Below are the code and all the weights of a small trained network. Each question names an input and a class and asks about switching units off, where a switched-off unit gives its printed mean instead of its output.

import numpy as np


def w(rows, s, z=0):
    codes = np.array(rows[::2]) - 128.0
    scale = np.full(codes.shape[1], s)
    scale[-1] = z or s
    return codes * scale


def f(y):
    return y / 2 * (1 + np.tanh(0.7978845608 * (y + 0.044715 * y**3)))


def log_softmax(a):
    a = a - a.max(-1, keepdims=True)
    return a - np.log(np.exp(a).sum(-1, keepdims=True))


def net(x, mask):
    res = np.array(x, float).reshape(1, 6) / 4 @ E
    y = f(res @ A[0][:, :-1].T + A[0][:, -1])
    res = res + np.where(mask, y, B[0][:, -1]) @ B[0][:, :-1]
    return log_softmax(res[-1] @ U[:, :-1].T + U[:, -1])


A, B = {}, {}
E = w([
[68,96,208,231],'x0',
[125,130,129,126],'x1',
[223,119,226,97],'x2',
[131,126,127,131],'x3',
[124,130,130,124],'x4',
[155,254,118,187],'x5',
],0.0077)
A[0] = w([
[199,97,191,122,181],'n1',
[95,95,175,193,83],'n2',
[176,115,68,80,61],'n3',
[89,129,87,133,153],'n4',
[115,132,133,125,145],'n5',
[50,114,53,150,148],'n6',
[151,225,133,172,63],'n7',
[129,79,130,113,74],'n8',
[123,160,149,168,10],'n9',
[124,8,117,109,67],'n10',
[196,120,191,122,134],'n11',
[189,118,193,106,193],'n12',
[114,92,131,107,45],'n13',
[108,99,154,167,48],'n14',
[148,136,140,137,104],'n15',
[82,106,60,148,100],'n16',
[111,47,132,100,21],'n17',
[147,139,80,57,8],'n18',
[90,94,171,171,17],'n19',
],0.014,0.0013)
B[0] = w([
[105,88,79,179,238],'n1',
[196,66,146,63,237],'n2',
[186,83,173,77,220],'n3',
[109,103,123,162,176],'n4',
[131,125,114,126,131],'n5',
[74,74,94,182,243],'n6',
[101,246,151,108,248],'n7',
[126,169,120,137,165],'n8',
[147,156,135,92,168],'n9',
[101,250,149,125,254],'n10',
[84,99,92,179,225],'n11',
[72,84,105,167,232],'n12',
[125,164,115,122,153],'n13',
[173,110,149,105,179],'n14',
[120,135,115,126,137],'n15',
[109,105,94,183,205],'n16',
[120,225,137,125,212],'n17',
[197,72,164,89,218],'n18',
[188,97,145,70,208],'n19',
],0.023,0.0064)
U = w([
[68,91,85,211,90],'0',
[101,244,146,124,35],'1',
[187,82,155,81,255],'2',
],0.011,0.00079)

Each question gives the input, the list of numbers given to net, and the class t.
The units are the neurons (one row each of A and B). Each row of codes is followed by its name. A weight is (code - 128) times the scale printed after its matrix; where a second scale follows, it is the last column's (A, B and U).
mask holds one flag per neuron, in row order. A switched-off neuron (its flag False) gives its mean, the last column of its row in B, instead of its output. The means were averaged over made-up inputs and are rounded, as every weight is.
A unit's drop is (log p(t) with every unit on - log p(t) with that unit switched off) / (log p(t) with every unit on - log p(t) with every unit switched off).
The circuit of an input: a set's keep is (log p(t) with only the set's units on - log p(t) with every unit switched off) / (log p(t) with every unit on - log p(t) with every unit switched off). Starting from the 12 units with the biggest drops (on a tie, the unit counted first), units are removed one at a time, each time the one whose removal leaves the highest keep (on an exact tie, the one counted first), for as long as the keep stays at least 0.8.
units of the circuit, in order: the units of the circuit, biggest drop first
most important unit: the unit with the biggest drop
top k neurons: the k neurons with the biggest drops, biggest first
drop when u is switched off: that unit's drop, to one decimal
input [-1,4,2,-1,-2,0], class 0: units of the circuit, in order : [n2; n7]
input [-3,8,2,-5,-5,-4], class 1: top 2 neurons : [n2; n10]
input [2,-7,7,0,2,-6], class 0: most important unit : n1
input [-7,-7,4,-1,7,-8], class 1: top 2 neurons : [n10; n17]
input [8,-7,7,5,-7,5], class 2: top 2 neurons : [n2; n19]
input [6,-2,-5,-2,-1,5], class 2: top 2 neurons : [n2; n10]
input [2,3,-6,-1,3,-7], class 1: top 3 neurons : [n10; n17; n1]
input [4,0,1,-7,-5,3], class 2: top 2 neurons : [n10; n17]
input [0,1,-1,6,-6,-2], class 1: top 2 neurons : [n1; n12]
input [2,6,7,-6,8,7], class 0: top 3 neurons : [n11; n12; n1]
input [5,3,-1,-1,-2,-6], class 1: top 2 neurons : [n10; n17]
input [-4,5,1,-2,-4,-4], class 1: top 2 neurons : [n2; n10]
input [5,2,4,-6,-7,3], class 2: top 2 neurons : [n2; n6]
input [-2,0,-3,-2,2,-5], class 1: most important unit : n10
input [2,-2,0,4,-7,-5], class 1: drop when n4 is switched off : 0.0
input [3,-6,1,-3,4,-5], class 1: drop when n10 is switched off : 0.1
input [7,2,-2,8,-3,-7], class 1: drop when n3 is switched off : 0.1
input [4,-5,6,7,8,3], class 0: drop when n8 is switched off : 0.0
